Below are the code and all the weights of a small trained network. Each question names an input and a target symbol and asks about switching units off, where a switched-off unit gives its printed mean instead of its output.

import numpy as np


def w(rows, s, z=0):
    codes = np.array(rows[::2]) - 128.0
    scale = np.full(codes.shape[1], s)
    scale[-1] = z or s
    return codes * scale


def f(y):
    return y / 2 * (1 + np.tanh(0.7978845608 * (y + 0.044715 * y**3)))


def softmax(a):
    e = np.exp(a - a.max(-1, keepdims=True))
    return e / e.sum(-1, keepdims=True)


def log_softmax(a):
    a = a - a.max(-1, keepdims=True)
    return a - np.log(np.exp(a).sum(-1, keepdims=True))


def net(x, mask):
    ids = ['γδλσφψω'.index(c) for c in x.split()]
    T = len(ids)
    res = E[ids] + P[:T]
    r = res
    for j in range(2):
        rows = slice(2 * j, 2 * j + 2)
        q, k, v = (r @ M[0][rows].T for M in (Q, K, V))
        z = softmax(np.where(np.tri(T) > 0, q @ k.T / 2**0.5, -1e9)) @ v
        o = O[0][rows]
        res = res + np.where(mask[j], z, o[:, -1]) @ o[:, :-1]
    y = f(res @ A[0][:, :-1].T + A[0][:, -1])
    res = res + np.where(mask[2:18], y, B[0][:, -1]) @ B[0][:, :-1]
    return log_softmax(res[-1] @ U[:, :-1].T + U[:, -1])


Q, K, V, O, A, B = {}, {}, {}, {}, {}, {}
E = w([
[103,170,122,132,169],'γ',
[151,122,155,141,71],'δ',
[117,160,166,71,183],'λ',
[96,92,48,100,106],'σ',
[83,241,168,128,95],'φ',
[90,114,138,248,169],'ψ',
[168,69,210,112,80],'ω',
],0.012)
P = w([
[188,144,32,84,161],'0',
[182,155,106,148,126],'1',
[185,159,142,182,140],'2',
[118,146,138,145,103],'3',
[65,106,99,96,58],'4',
[77,103,155,119,101],'5',
[87,121,222,185,143],'6',
[69,106,172,149,86],'7',
[2,87,141,114,35],'8',
],0.0089)
Q[0] = w([
[7,105,110,103,69],'H0',
[193,82,49,77,71],'H0',
[2,92,136,104,104],'H1',
[119,198,64,125,103],'H1',
],0.01)
K[0] = w([
[79,121,248,175,130],'H0',
[173,195,134,144,192],'H0',
[59,126,227,163,151],'H1',
[157,148,102,161,207],'H1',
],0.011)
V[0] = w([
[168,111,139,23,1],'H0',
[46,219,41,86,172],'H0',
[70,157,153,203,60],'H1',
[108,159,96,129,48],'H1',
],0.0078)
O[0] = w([
[128,132,84,146,15,43],'H0',
[1,190,136,140,149,168],'H0',
[202,230,75,161,184,255],'H1',
[137,184,111,195,96,157],'H1',
],0.0083,0.0026)
A[0] = w([
[185,144,177,120,141,171],'N0',
[133,172,172,138,151,117],'N1',
[195,64,95,175,154,191],'N2',
[111,133,114,90,88,136],'N3',
[79,122,150,36,109,141],'N4',
[89,151,125,129,179,128],'N5',
[196,126,115,121,131,231],'N6',
[131,2,101,130,142,133],'N7',
[81,134,110,108,186,102],'N8',
[79,168,146,155,134,116],'N9',
[168,116,107,176,110,158],'N10',
[95,144,77,167,52,197],'N11',
[200,177,61,71,156,253],'N12',
[151,152,78,132,134,188],'N13',
[113,157,202,89,68,121],'N14',
[84,12,49,145,145,146],'N15',
],0.0094,0.0042)
B[0] = w([
[144,129,178,63,151,173],'N0',
[86,174,153,86,113,207],'N1',
[138,27,125,137,215,188],'N2',
[142,102,168,95,136,140],'N3',
[106,62,192,151,238,155],'N4',
[59,158,105,123,160,220],'N5',
[178,125,118,90,203,175],'N6',
[81,102,112,33,59,141],'N7',
[18,141,68,136,189,177],'N8',
[87,154,124,128,110,244],'N9',
[136,113,87,170,192,164],'N10',
[152,106,118,194,41,254],'N11',
[253,232,44,89,111,204],'N12',
[165,154,78,147,99,178],'N13',
[87,42,186,112,86,186],'N14',
[91,65,119,36,50,166],'N15',
],0.0062,0.0037)
U = w([
[144,225,84,180,187,211],'γ',
[253,103,159,150,66,251],'δ',
[151,164,171,50,235,71],'λ',
[177,80,24,94,82,90],'σ',
[70,216,149,119,7,56],'φ',
[56,53,149,214,187,88],'ψ',
[79,28,203,81,81,106],'ω',
],0.0053,0.0028)

Each question gives the input, a string of symbols that net reads in full, and the target symbol t.
The units are the heads (2 rows each of Q, K, V and O) and the neurons (one row each of A and B). Each row of codes is followed by its name. A weight is (code - 128) times the scale printed after its matrix; where a second scale follows, it is the last column's (O, A, B and U).
mask holds one flag per unit, heads first, then neurons. A switched-off unit (its flag False) gives its mean, the last column of its rows in O or B, instead of its output. The means were averaged over made-up inputs and are rounded, as every weight is.
A unit's drop is (log p(t) with every unit on - log p(t) with that unit switched off) / (log p(t) with every unit on - log p(t) with every unit switched off).
The circuit of an input: a set's keep is (log p(t) with only the set's units on - log p(t) with every unit switched off) / (log p(t) with every unit on - log p(t) with every unit switched off). Starting from the 12 units with the biggest drops (on a tie, the unit counted first), units are removed one at a time, each time the one whose removal leaves the highest keep (on an exact tie, the one counted first), for as long as the keep stays at least 0.8.
circuit, biggest first: the units of the circuit, biggest drop first
top k neurons: the k neurons with the biggest drops, biggest first
which heads matter: for each layer, one digit per head in row order, 1 if its drop is at least 0.15 and else 0, layers parted by /
drop of u: that unit's drop, to one decimal
input ω λ ω, target ω: circuit, biggest first -> [H1; N12]
input σ ψ γ, target φ: circuit, biggest first -> [H0; H1; N2]
input φ ψ δ ψ δ σ ψ δ γ, target λ: circuit, biggest first -> [H0; N11]
input ω ω δ ψ, target δ: circuit, biggest first -> [H0]
input ψ σ λ σ ψ γ ω σ, target σ: which heads matter -> 10
input γ φ λ ψ σ λ ψ σ δ, target λ: which heads matter -> 11
input σ φ ω, target ω: top 2 neurons -> [N14; N12]
input φ σ φ, target φ: which heads matter -> 10
input ω ψ γ, target δ: circuit, biggest first -> [H0; N8]
input ψ ψ ψ ψ ψ δ, target λ: top 3 neurons -> [N11; N0; N6]
input ω φ ψ ψ γ δ ψ λ σ, target λ: drop of N11 -> 0.1
input γ δ φ δ φ γ δ ω γ, target δ: drop of H0 -> 1.1
input γ ψ ψ ψ ω, target λ: drop of H0 -> 0.9
input φ λ ω ψ ψ δ δ ψ δ, target δ: drop of N8 -> 0.1
